Where the symbols take the points:
φ: CL->TP, DG->DH, ZP->SF, LD->PP, GT->DM, BR->TR, LM->NJ, RR->SG, TP->BH, GM->QL, BM->GB, QF->MF, JC->RN, HF->ZF, LL->BS, BG->DQ, LB->FB, GQ->GL, GJ->DM, PF->PN, CH->DH, CT->FH, NG->FS, TD->MT, JM->JD, NR->ZD, RT->GB, DH->GJ, HS->FJ, SF->LL, FP->PP, FS->CM, ZF->BR, NM->JH, QN->CH, FG->FP, JD->FR, NJ->MN, FH->LP, QJ->FF, MF->LB, GB->HH, LP->FG, TM->RJ, JN->ZN, LQ->JG, ZM->GT, ZN->GB, FD->RL, BH->GP, SG->BQ, MT->MF, GN->JC, PR->NM, LH->MP, BZ->CT, RQ->LQ, MQ->GM, FB->ZC, DM->JB, QT->CJ, JR->HZ, DS->JG, QC->SN, PN->LB, JB->BC, GH->ZR, RD->MF, FZ->MF, RZ->NR, HD->QT, CJ->JN, BT->QM, NC->SB, DN->JD, ZR->HG, MR->BT, SQ->TT, CD->NQ, TH->HD, MP->NM, JG->QB, SZ->GN, SD->NQ, RJ->PM, SB->NB, TR->GZ, BQ->LD, PP->HN, ZC->GH, GL->ZM, HH->RC, HG->TD, QL->LH, BS->DG, MN->CN, GZ->PF, ZD->CL, CM->RQ, DQ->SB, HZ->NB, HN->FJ, FF->FB, RL->DR, QD->QC, QB->NC, DR->RD, TT->FS, RN->BM, FR->SQ, GP->ZP, JH->ZP, QM->NJ, FJ->DN, BC->DS, CN->DS, TB->RD, BN->TH, RC->SZ, PM->HS, QR->QJ, SN->FD, NQ->FZ, LC->QD, NB->BG, PB->BZ
π: CL->RZ, DG->SF, ZP->MQ, LD->RR, GT->QN, BR->HZ, LM->GL, RR->BZ, TP->QJ, GM->BS, BM->GN, QF->FR, JC->RC, HF->BC, LL->GP, BG->NC, LB->DR, GQ->MR, GJ->QN, PF->CN, CH->RQ, CT->FZ, NG->NB, TD->GH, JM->MT, NR->NM, RT->RJ, DH->LQ, HS->TM, SF->PR, FP->QF, FS->BG, ZF->TR, NM->QL, QN->DM, FG->BT, JD->HN, NJ->ZM, FH->PB, QJ->BM, MF->HH, GB->CJ, LP->MF, TM->MT, JN->HD, LQ->FS, ZM->QM, ZN->JH, FD->GN, BH->ZD, SG->RR, MT->LB, GN->HH, PR->GZ, LH->MQ, BZ->NQ, RQ->NG, MQ->LL, FB->QR, DM->GT, QT->BN, JR->DM, DS->SQ, QC->ZF, PN->MP, JB->DH, GH->FF, RD->FD, FZ->LD, RZ->MP, HD->SN, CJ->TH, BT->PB, NC->DS, DN->PP, ZR->FB, MR->LP, SQ->DN, CD->FD, TH->PN, MP->ZD, JG->BC, SZ->GB, SD->PM, RJ->MF, SB->NB, TR->HF, BQ->FH, PP->SG, ZC->QJ, GL->BT, HH->JN, HG->ZC, QL->DG, BS->ZP, MN->GT, GZ->ZF, ZD->JH, CM->DQ, DQ->GM, HZ->MR, HN->BQ, FF->CD, RL->QC, QD->TP, QB->CN, DR->SN, TT->JD, RN->SZ, FR->DQ, GP->PF, JH->LH, QM->FP, FJ->LD, BC->QL, CN->LM, TB->TR, BN->RD, RC->ZN, PM->QT, QR->RN, SN->LC, NQ->QT, LC->CL, NB->QB, PB->SD

The rows follow the links: the fewer symbols apart two points are, the more alike their rows tend to be.

Some points and rows for them; each showing differs a little:
GP: -59 45 34 31 -26 -2 -34 12 -25 -50 116 64 -37 -14 -34 35 8 24 24 -63 -20 -4 -76 -10 130 -29 -57 83 -20 -16 105 -29 31 30 15 76 -25 -13 42 33 -35 -111 2 66 52
MT: 64 -47 -29 23 23 -86 -18 -32 -78 -3 -80 18 38 12 8 -93 -11 26 1 -29 -49 -76 56 18 25 -66 110 -149 17 14 9 0 -26 -8 38 -29 105 32 27 57 -24 30 -35 10 -31
ZR: 77 -78 68 -53 -1 -9 86 48 -28 -43 -64 -3 -16 -50 3 -44 -28 36 -31 -33 -7 -41 44 47 22 55 68 -105 28 68 55 10 -1 -87 23 24 72 41 65 85 -20 3 -29 -4 -73
ZC: 78 -86 79 -40 -10 -2 97 74 -22 -40 -61 5 -7 -43 8 -43 -20 29 -37 -30 -6 -25 39 49 19 63 57 -92 35 60 48 0 -3 -89 28 37 70 37 61 84 -28 2 -20 -11 -81
RL: 50 -130 -72 57 19 34 -27 -18 16 33 -25 -18 59 -54 -32 15 21 0 -35 -7 60 38 -34 -8 -47 2 108 42 -18 48 -33 -83 67 35 -91 -21 -43 -82 -56 29 -78 -36 17 -32 -92
FS: -4 -29 51 -40 41 -13 105 -44 19 -70 5 -75 21 11 55 -46 35 -47 -115 20 68 49 63 -48 -5 -11 18 -25 -47 -56 -73 25 -62 17 -63 22 42 64 96 1 86 28 60 54 16
QR: 65 -62 107 -10 -36 12 96 120 -12 2 -48 -9 -7 -5 20 -12 -25 51 -49 -8 6 42 37 93 -10 82 7 -58 56 54 41 1 -16 -74 68 28 56 -2 24 47 30 -17 -11 -1 -110
DM: 35 34 -26 -33 -8 38 25 26 9 30 -1 -52 -24 -47 -26 6 -55 65 -30 66 -14 -6 42 -77 -3 85 -112 -24 -20 58 -124 55 65 -55 -8 37 -3 1 -70 -125 44 -10 -63 7 -24
GZ: 86 -77 -42 0 57 -28 13 -89 44 12 53 32 15 -61 -51 2 12 -15 57 -103 -40 3 -117 33 41 4 15 95 -44 47 -10 -85 55 19 -36 35 -91 -20 -28 42 -45 -69 41 35 -8
PN: -37 -25 -31 85 -31 -16 -95 21 -67 -4 62 45 29 -34 -29 19 24 26 -16 -29 25 6 -42 -45 78 -84 56 15 -15 8 72 -36 70 95 -23 36 -2 -79 -33 49 -104 -114 -15 46 -23
RQ: -9 -17 57 -51 39 37 89 -3 15 -62 7 -68 18 -21 44 -29 9 -9 -122 63 64 41 71 -83 -15 22 -20 -18 -45 -13 -97 26 -37 -9 -49 46 25 62 86 -47 94 24 36 54 9
RD: 68 -111 -73 25 43 -9 -67 -33 -26 79 -20 30 79 -48 -26 2 22 -10 12 17 12 -13 -34 -2 -49 -45 134 14 -20 64 -41 -85 54 49 -31 -36 -38 -63 -73 24 -73 -18 29 -3 -57
RT: 19 47 34 53 1 -51 -75 65 -99 119 -15 47 57 62 50 -12 -5 33 13 75 -38 -7 36 54 -21 -89 14 -50 49 8 -45 12 -37 50 139 1 53 -16 -74 -31 50 -4 10 36 -24
GJ: 22 34 -7 -30 1 56 23 29 4 16 10 -54 -3 -57 -25 6 -52 77 -47 70 -17 4 43 -88 8 78 -111 -26 -19 55 -113 40 57 -60 -12 54 1 -2 -40 -129 63 -15 -57 28 -15
PR: -12 6 -5 29 10 -9 -21 -28 2 -23 110 56 -23 -38 -43 28 7 21 56 -91 -40 2 -108 9 107 -20 -43 97 -30 12 65 -64 53 30 9 71 -52 -17 28 32 -29 -105 17 70 44
MR: 7 56 -46 -117 -23 -9 -14 17 62 31 -23 36 -64 -26 -6 30 5 -93 84 34 -32 -73 -3 8 -66 54 -8 -13 7 18 -11 62 -9 -19 4 -71 -79 39 -135 -12 -70 74 17 -75 -13
FH: -73 55 -44 -51 15 46 -58 -19 31 28 -71 23 -18 40 -7 23 0 -64 96 41 -12 -97 1 6 -85 11 26 26 35 -26 35 4 -30 -55 16 -84 -42 27 34 2 -14 119 12 -106 111
RC: 22 43 88 42 -31 -16 6 111 -30 97 17 19 31 56 49 29 -14 45 -4 55 -7 89 2 100 -31 -15 -71 18 60 6 -15 7 -24 4 124 27 15 -48 -56 -45 84 -35 19 34 -64
LH: -90 53 39 49 -41 2 -37 14 -36 -53 105 40 -30 5 -23 39 8 31 8 -47 -9 16 -63 -30 111 -39 -62 70 -9 -33 107 -15 24 39 16 74 -9 -24 56 16 -16 -96 -9 73 60
JB: 46 8 -2 -37 33 46 49 0 21 7 32 -52 -10 -61 -24 -1 -44 68 -48 38 -15 12 18 -89 29 76 -109 -1 -41 56 -122 25 50 -44 -22 73 -12 16 -13 -106 73 -24 -40 54 -5
SQ: 16 17 -21 44 23 -89 44 -125 18 -56 -32 -69 27 74 42 -86 3 -21 -40 -68 4 25 42 8 -4 -56 7 -51 -21 -97 -53 22 -83 31 -49 -42 83 40 56 2 64 53 -8 13 41
HG: 84 -86 66 -42 -5 -12 91 54 -34 -57 -57 2 -10 -46 -4 -55 -26 40 -34 -30 -20 -45 47 41 31 51 70 -109 28 62 50 8 -2 -84 24 31 76 51 64 83 -33 -4 -21 -9 -68
ZD: -108 5 1 89 -76 32 -47 34 -7 -65 58 -5 -25 1 -37 61 19 36 -42 -34 68 74 -31 -40 64 -14 -23 68 0 -38 112 -7 55 47 -59 29 -2 -77 35 17 -42 -92 -34 11 -5
SG: -61 49 -56 19 21 30 -31 -77 29 3 -75 -16 -2 79 -13 8 -12 -17 75 -19 -7 -56 -3 28 -68 11 -4 29 38 -64 21 -12 -40 -62 -1 -81 -14 12 99 -3 38 106 -10 -102 124
HH: 25 41 75 53 -26 -16 -33 109 -47 113 12 35 48 60 55 21 -4 34 0 76 -6 65 10 95 -52 -33 -32 0 65 -1 -34 -3 -34 25 123 17 17 -42 -74 -46 70 -26 24 28 -65
FF: 68 -94 79 -40 -9 22 94 81 -24 -29 -59 3 -7 -44 -6 -35 -16 34 -42 -8 -2 -24 36 59 0 69 72 -88 32 73 55 -5 -1 -94 27 27 59 20 59 86 -24 7 -7 -22 -86

Each walk starts at a row. The symbols on each line, taken left to right, move it on to the next point.
Answer with the point's row; about right is enough.
new walk
-62 60 48 16 -7 -3 -28 6 -43 -40 101 68 -38 -14 -13 21 7 14 33 -57 -38 -18 -63 -12 123 -41 -63 61 -15 -24 86 -24 7 23 43 82 -17 12 66 28 3 -95 11 88 80
φ π π φ φ π π -> 29 -23 -27 14 5 -47 -21 -47 11 -23 111 60 -17 -61 -46 10 8 -13 52 -103 -51 14 -111 -3 108 -23 -15 69 -49 17 31 -48 53 57 -21 51 -61 -22 -47 34 -75 -100 15 73 -10
π π φ π φ φ φ φ -> 70 -53 1 -24 66 -8 81 -86 50 -38 71 -36 4 -56 -19 -29 -6 0 -37 -64 -24 30 -53 -31 54 30 -54 64 -87 15 -93 -37 12 14 -51 75 -60 51 18 -27 41 -62 38 94 8
new walk
38 -10 -42 61 25 -104 -2 -92 -45 -27 -58 -38 49 58 25 -92 -16 18 -2 -72 -26 -36 52 19 20 -77 50 -112 7 -64 -25 6 -56 8 -18 -50 109 27 40 29 15 46 -40 5 30
π φ φ φ φ π -> 53 -78 94 -6 -42 25 104 108 -7 -23 -46 -10 -5 -28 7 -4 -24 57 -55 -7 38 48 29 76 -5 80 32 -52 61 49 70 -2 17 -70 27 34 55 -12 50 63 -1 -25 -19 -16 -118
φ φ π φ π -> 48 -1 102 19 -42 -4 47 128 -18 70 -17 9 17 39 48 20 -18 51 -28 51 1 90 14 102 -43 36 -41 -9 69 28 -1 13 -19 -23 112 33 32 -33 -25 -14 69 -24 12 18 -96
new walk
-14 61 80 65 -44 -11 -34 112 -62 84 36 29 32 55 44 42 6 43 2 49 0 80 -11 76 -3 -45 -74 32 56 -1 13 -5 -14 41 119 49 10 -57 -55 -29 71 -59 16 57 -38
π π φ φ π φ φ -> -109 19 8 87 -66 29 -62 16 -19 -54 80 12 -27 0 -37 46 26 36 -23 -44 43 56 -46 -27 85 -32 -31 62 -3 -41 120 -18 51 58 -40 48 6 -67 43 19 -48 -95 -26 26 11
π π φ φ φ φ -> -51 60 57 -6 7 -9 -20 -6 -40 -41 106 60 -25 -21 -6 16 -4 27 34 -45 -43 -23 -65 -20 115 -38 -69 57 -21 -20 76 -19 9 7 61 82 -16 27 64 20 13 -87 17 90 85
new walk
-21 84 -48 -82 -36 -2 -34 19 42 24 -32 39 -67 0 -11 25 -6 -69 86 37 -46 -61 16 12 -60 36 -40 -21 12 15 5 80 -2 -21 15 -82 -53 37 -136 -23 -65 86 -14 -92 7
φ π π φ φ -> 79 -106 -8 27 13 -55 -24 1 -70 4 -50 33 59 -43 0 -48 9 27 -21 -20 -1 -48 25 13 2 -43 154 -125 13 45 23 -42 32 -7 -3 -25 79 -31 -18 79 -89 -20 -26 -1 -74
π π φ φ φ -> 55 -128 -73 53 22 24 -47 -16 -7 31 -34 4 71 -37 -42 0 20 5 -34 -1 46 19 -9 -11 -32 -13 123 6 -12 49 -28 -74 60 51 -76 -25 -18 -76 -56 31 -89 -31 7 -28 -91
new walk
-65 -63 0 84 -69 51 5 50 22 -53 12 -43 -27 -15 -38 44 11 32 -73 -26 103 93 -20 -22 22 37 23 35 21 -2 94 -16 68 19 -92 13 2 -95 32 38 -57 -63 -42 -31 -79
φ φ φ φ φ -> -49 61 47 7 2 -11 -29 -3 -49 -43 112 65 -26 -15 -12 22 3 22 44 -60 -45 -21 -74 -14 120 -42 -69 59 -17 -18 85 -22 12 17 56 82 -15 25 65 31 1 -89 18 83 90
π π φ φ π π -> 18 -116 -67 72 -5 40 -46 4 12 16 -21 -16 51 -38 -35 29 31 13 -49 16 84 69 -23 -22 -39 -5 109 34 -10 28 -8 -75 69 53 -90 -20 -39 -111 -39 15 -70 -49 5 -26 -96
new walk
-40 51 51 2 1 -8 -20 -3 -36 -33 108 67 -29 -16 -25 22 -10 20 45 -63 -50 -20 -80 -14 112 -32 -76 75 -16 -5 79 -31 22 16 50 85 -20 16 57 26 8 -97 13 81 80
π π π φ π π π π -> 29 4 -44 13 28 -56 -87 -11 -68 81 -84 42 65 45 29 -33 -1 -31 66 24 -32 -94 41 31 -47 -90 94 -88 33 5 -24 -8 -35 19 60 -78 42 2 -58 29 -39 67 -7 -41 8
φ π φ π π -> 43 9 85 39 -42 -4 25 116 -19 96 -7 8 37 45 44 26 -10 40 -28 52 7 101 -7 110 -46 18 -37 20 71 15 -34 -7 -24 0 108 25 13 -50 -53 -33 75 -34 20 12 -95
new walk
39 -114 -65 52 14 29 -6 -31 48 8 -1 -26 42 -45 -54 22 17 -5 -25 -34 72 52 -63 -2 -37 16 81 66 -26 31 -10 -75 76 37 -98 -13 -63 -86 -41 33 -69 -42 15 -19 -78
π π φ φ π φ π φ -> 8 -2 -7 47 19 -73 49 -109 10 -66 -27 -79 34 69 56 -86 13 -17 -65 -41 18 34 60 -2 -3 -58 20 -59 -20 -94 -64 19 -81 35 -53 -38 82 41 81 -2 73 40 1 20 36
π π π φ φ φ φ π -> -60 51 -58 24 23 11 -47 -76 14 13 -82 -23 8 84 -15 -3 -15 -29 75 -10 -13 -62 11 24 -61 -13 11 12 40 -70 18 -21 -38 -58 -4 -96 9 8 77 -3 35 110 -13 -102 119
new walk
-22 -14 73 -39 39 -34 91 -55 1 -82 35 -49 4 23 67 -47 49 -64 -89 1 46 36 39 -39 22 -35 24 -14 -50 -66 -29 28 -82 44 -40 31 33 69 109 28 68 13 74 75 39
π π φ π π φ π -> -63 51 50 18 -11 5 -26 -1 -27 -48 121 40 -26 -24 -26 24 -2 22 7 -58 -24 8 -67 -28 120 -42 -78 70 -38 -24 65 -27 18 31 17 87 -18 8 71 10 14 -104 10 92 73
π φ π π φ -> -6 -17 72 -43 39 10 98 -37 10 -67 19 -57 17 0 59 -40 36 -31 -122 35 64 50 69 -55 -1 -9 18 -28 -52 -40 -67 26 -74 17 -51 26 37 69 106 -13 81 33 55 57 30
new walk
32 -106 22 -44 24 66 1 72 -29 33 -100 32 27 -46 -11 11 15 3 -13 55 36 -52 32 19 -75 32 135 -37 39 77 30 -54 23 -72 20 -18 2 -15 49 66 -54 41 23 -73 -55
φ φ π π π π φ -> -62 28 -43 -22 36 46 -72 -23 -6 40 -84 26 5 60 -4 17 3 -40 83 51 -6 -102 20 7 -78 -17 60 17 36 -15 26 -18 -33 -46 25 -82 -21 28 60 14 -2 119 16 -107 111
φ π π φ φ π π -> -18 -23 -28 51 -5 4 -137 38 -85 88 16 59 82 -21 6 22 32 8 -12 79 31 -8 6 -35 -24 -114 91 -10 14 15 -29 -43 37 87 29 -8 -1 -66 -73 -23 -47 -52 18 27 -25
new walk
-61 55 71 2 9 -17 -3 -17 -41 -57 106 44 -29 5 2 6 16 8 9 -40 -26 -11 -53 -23 120 -49 -58 52 -27 -32 68 -8 -19 32 47 88 -5 37 92 27 26 -81 33 94 85
φ φ φ φ -> -84 28 12 70 -47 23 -38 17 -18 -48 104 22 -29 -10 -34 43 10 32 4 -59 21 41 -73 -30 109 -36 -57 84 -8 -41 103 -23 43 48 -13 63 -20 -43 45 28 -27 -104 -16 49 36
π φ π π φ π -> -59 68 46 20 -7 -4 -36 8 -41 -32 108 58 -29 -9 -13 34 1 29 45 -60 -41 -9 -75 -13 119 -49 -66 68 -17 -23 88 -18 14 28 51 81 -13 4 61 24 -4 -93 7 76 77
